Below are the code and all the weights of a small trained network. Each question names an input and a target symbol and asks about switching units off, where a switched-off unit gives its printed mean instead of its output.

import numpy as np


def w(rows, s, z=0):
    codes = np.array(rows[::2]) - 128.0
    scale = np.full(codes.shape[1], s)
    scale[-1] = z or s
    return codes * scale


def f(y):
    return np.maximum(y, 0)


def softmax(a):
    e = np.exp(a - a.max(-1, keepdims=True))
    return e / e.sum(-1, keepdims=True)


def log_softmax(a):
    a = a - a.max(-1, keepdims=True)
    return a - np.log(np.exp(a).sum(-1, keepdims=True))


def net(x, mask):
    ids = ['ΘΩβελμξφ'.index(c) for c in x.split()]
    T = len(ids)
    res = E[ids] + P[:T]
    u = 0
    for l in range(2):
        r = res
        for j in range(3):
            rows = slice(2 * j, 2 * j + 2)
            q, k, v = (r @ M[l][rows].T for M in (Q, K, V))
            z = softmax(np.where(np.tri(T) > 0, q @ k.T / 2**0.5, -1e9)) @ v
            o = O[l][rows]
            res = res + np.where(mask[u + j], z, o[:, -1]) @ o[:, :-1]
        u += 3
        y = f(res @ A[l][:, :-1].T + A[l][:, -1])
        res = res + np.where(mask[u : u + 4], y, B[l][:, -1]) @ B[l][:, :-1]
        u += 4
    return log_softmax(res[-1] @ U[:, :-1].T + U[:, -1])


Q, K, V, O, A, B = {}, {}, {}, {}, {}, {}
E = w([
[103,148,212,240,103,125,205,218,76,97],'Θ',
[95,145,163,188,152,104,136,154,160,38],'Ω',
[114,149,89,79,138,10,161,197,141,109],'β',
[104,169,112,148,135,100,172,206,222,173],'ε',
[122,8,167,164,163,39,79,199,138,161],'λ',
[131,125,145,121,111,146,121,200,203,136],'μ',
[61,224,102,238,149,127,98,80,145,196],'ξ',
[190,170,109,125,114,88,66,163,151,99],'φ',
],0.014)
P = w([
[20,78,182,28,10,145,87,212,144,165],'0',
[166,128,174,131,20,73,98,126,200,152],'1',
[168,123,137,110,75,76,126,141,184,157],'2',
[172,123,94,122,119,73,119,163,159,155],'3',
[181,125,125,103,151,139,142,169,146,169],'4',
[189,126,81,108,174,136,138,183,130,150],'5',
[192,146,87,119,197,177,142,205,119,146],'6',
[214,156,99,80,217,215,155,202,109,167],'7',
[202,156,100,95,254,242,139,232,106,160],'8',
],0.0088)
Q[0] = w([
[57,89,92,44,71,107,219,137,29,142],'L0H0',
[56,150,146,255,143,171,200,103,76,117],'L0H0',
[69,69,226,141,119,221,217,190,202,1],'L0H1',
[91,134,134,168,175,89,150,189,169,135],'L0H1',
[153,146,149,146,134,139,105,136,147,143],'L0H2',
[88,164,79,131,148,105,179,98,148,171],'L0H2',
],0.05)
K[0] = w([
[67,84,138,98,162,157,180,199,69,185],'L0H0',
[51,126,189,245,135,124,187,110,111,88],'L0H0',
[104,92,234,87,144,142,181,160,176,2],'L0H1',
[51,188,85,156,153,142,128,69,149,92],'L0H1',
[150,129,116,122,162,141,127,136,114,139],'L0H2',
[57,135,130,136,85,119,94,51,129,148],'L0H2',
],0.056)
V[0] = w([
[111,51,111,127,72,107,148,93,155,107],'L0H0',
[169,181,122,131,169,138,94,201,75,115],'L0H0',
[153,185,116,130,186,155,134,158,125,78],'L0H1',
[145,110,4,149,147,50,143,178,111,91],'L0H1',
[137,126,58,153,238,170,144,102,111,65],'L0H2',
[156,148,81,146,186,157,170,91,112,172],'L0H2',
],0.012)
O[0] = w([
[100,182,137,135,208,107,123,92,146,154,120],'L0H0',
[153,133,194,171,21,123,165,161,119,99,173],'L0H0',
[110,113,183,104,82,111,220,101,147,198,132],'L0H1',
[126,91,219,106,155,252,175,103,139,193,126],'L0H1',
[47,205,176,124,152,156,36,20,217,67,2],'L0H2',
[136,249,112,117,158,26,93,120,94,147,35],'L0H2',
],0.0038,0.0058)
A[0] = w([
[134,84,114,69,79,127,139,11,72,118,70],'L0N0',
[134,105,122,96,112,141,130,21,104,121,1],'L0N1',
[144,89,139,92,95,146,118,2,49,96,96],'L0N2',
[147,98,141,100,102,145,135,26,89,83,69],'L0N3',
],0.061,0.008)
B[0] = w([
[30,64,113,41,120,185,136,216,154,129,128],'L0N0',
[196,83,84,105,173,75,141,176,82,97,128],'L0N1',
[69,126,150,185,98,124,118,198,114,169,128],'L0N2',
[106,55,206,103,115,113,255,150,43,150,128],'L0N3',
],0.017)
Q[1] = w([
[138,118,118,120,187,107,99,188,99,132],'L1H0',
[148,229,141,181,98,131,84,192,173,122],'L1H0',
[143,91,161,96,105,149,98,132,110,119],'L1H1',
[80,159,127,63,131,160,162,2,99,196],'L1H1',
[132,140,126,164,129,82,134,210,173,161],'L1H2',
[103,171,125,201,200,109,106,226,180,130],'L1H2',
],0.065)
K[1] = w([
[134,74,132,217,170,87,77,94,177,137],'L1H0',
[210,238,107,149,49,44,79,65,188,156],'L1H0',
[173,161,176,141,156,93,174,154,116,124],'L1H1',
[103,2,188,10,65,115,162,237,162,66],'L1H1',
[124,156,143,183,178,152,126,156,123,236],'L1H2',
[41,210,103,143,192,208,94,69,89,214],'L1H2',
],0.045)
V[1] = w([
[182,167,155,76,205,110,70,171,139,129],'L1H0',
[142,85,132,118,117,79,155,121,149,101],'L1H0',
[160,61,123,200,89,95,201,37,181,126],'L1H1',
[179,160,192,167,91,222,150,104,184,254],'L1H1',
[120,141,216,99,41,86,64,101,194,136],'L1H2',
[218,103,130,142,209,254,181,189,45,150],'L1H2',
],0.0095)
O[1] = w([
[150,82,118,180,73,71,166,127,109,137,115],'L1H0',
[160,166,156,101,190,111,115,131,135,121,129],'L1H0',
[111,129,104,163,76,151,91,207,180,103,109],'L1H1',
[111,113,69,112,146,145,119,140,121,203,179],'L1H1',
[153,123,143,122,133,66,137,25,98,154,2],'L1H2',
[153,166,73,150,207,141,44,255,193,130,163],'L1H2',
],0.0047,0.0039)
A[1] = w([
[164,135,107,149,211,107,157,19,119,18,8],'L1N0',
[170,57,166,94,94,122,66,59,54,111,3],'L1N1',
[86,104,169,94,50,67,152,61,77,117,140],'L1N2',
[148,114,142,151,179,113,138,38,178,3,82],'L1N3',
],0.02,0.0045)
B[1] = w([
[81,76,135,115,61,140,104,167,95,86,208],'L1N0',
[109,68,8,184,141,168,160,72,129,59,149],'L1N1',
[92,131,134,104,130,140,88,122,35,132,254],'L1N2',
[177,159,112,115,190,144,141,88,138,184,245],'L1N3',
],0.012,0.0069)
U = w([
[114,110,187,163,130,153,143,154,33,115,1],'Θ',
[143,136,143,81,217,211,113,104,49,117,112],'Ω',
[90,145,123,62,165,39,139,153,55,89,52],'β',
[141,180,137,177,155,36,175,103,129,165,254],'ε',
[63,51,137,178,168,109,127,118,89,125,32],'λ',
[69,45,207,111,30,101,136,177,163,107,238],'μ',
[2,131,123,133,101,115,29,110,96,158,124],'ξ',
[118,134,86,123,86,163,123,119,75,72,53],'φ',
],0.005,0.0061)

Each question gives the input, a string of symbols that net reads in full, and the target symbol t.
The units are the heads (2 rows each of Q, K, V and O) and the neurons (one row each of A and B). Each row of codes is followed by its name. A weight is (code - 128) times the scale printed after its matrix; where a second scale follows, it is the last column's (O, A, B and U).
mask holds one flag per unit, layer by layer, with each layer's heads first. A switched-off unit (its flag False) gives its mean, the last column of its rows in O or B, instead of its output. The means were averaged over made-up inputs and are rounded, as every weight is.
A unit's drop is (log p(t) with every unit on - log p(t) with that unit switched off) / (log p(t) with every unit on - log p(t) with every unit switched off).
The circuit of an input: a set's keep is (log p(t) with only the set's units on - log p(t) with every unit switched off) / (log p(t) with every unit on - log p(t) with every unit switched off). Starting from the 12 units with the biggest drops (on a tie, the unit counted first), units are removed one at a time, each time the one whose removal leaves the highest keep (on an exact tie, the one counted first), for as long as the keep stays at least 0.8.
circuit, biggest first: the units of the circuit, biggest drop first
unit that matters most: the unit with the biggest drop
k most important neurons: the k neurons with the biggest drops, biggest first
heads that matter: for each layer, one digit per head in row order, 1 if its drop is at least 0.15 and else 0, layers parted by /
drop of u: that unit's drop, to one decimal
input ξ μ φ Θ Θ φ, target φ: unit that matters most : L0H1
input ε φ ξ Ω, target Ω: circuit, biggest first : [L1H2, L1N2, L1N3]
input Ω Ω Ω ξ Ω β μ ξ Θ, target μ: heads that matter : 100 / 100
input Ω Ω Ω Ω β, target μ: circuit, biggest first : [L1N3, L0H2]
input φ Ω Ω Θ ξ, target ξ: 3 most important neurons : [L1N2, L1N3, L1N0]
input ξ ξ Ω λ φ μ β, target μ: circuit, biggest first : [L0H0, L1N3]
input φ Ω Ω Ω Ω λ ξ β ξ, target ε: heads that matter : 001 / 100
input Ω μ ε λ Ω μ Ω Θ, target μ: heads that matter : 101 / 000
input φ λ β λ ξ φ Ω Ω μ, target μ: circuit, biggest first : [L1N3, L0H0]
input ξ Θ ξ Θ β φ Ω, target μ: circuit, biggest first : [L0H1, L1N3]
input β Ω φ Ω, target ε: heads that matter : 001 / 000
input Ω Θ Ω Θ ε φ, target μ: heads that matter : 110 / 000
input Ω Θ ξ φ, target φ: circuit, biggest first : [L1H2, L1N1, L0H2]
input μ Ω Θ μ ξ λ μ μ ξ, target ε: heads that matter : 011 / 000
input Ω β Ω μ φ ε, target μ: unit that matters most : L0H0
input φ μ ε β λ ξ, target ξ: heads that matter : 001 / 001
input Ω μ Ω, target ε: 3 most important neurons : [L1N3, L1N2, L1N0]
input Ω ξ β λ, target λ: drop of L1H2 : 1.1
input μ Ω Ω Ω μ ε, target μ: drop of L0H0 : 0.1
input Θ ξ λ, target λ: drop of L0H1 : 0.2
input Ω Ω Ω φ, target μ: drop of L0H1 : 0.3
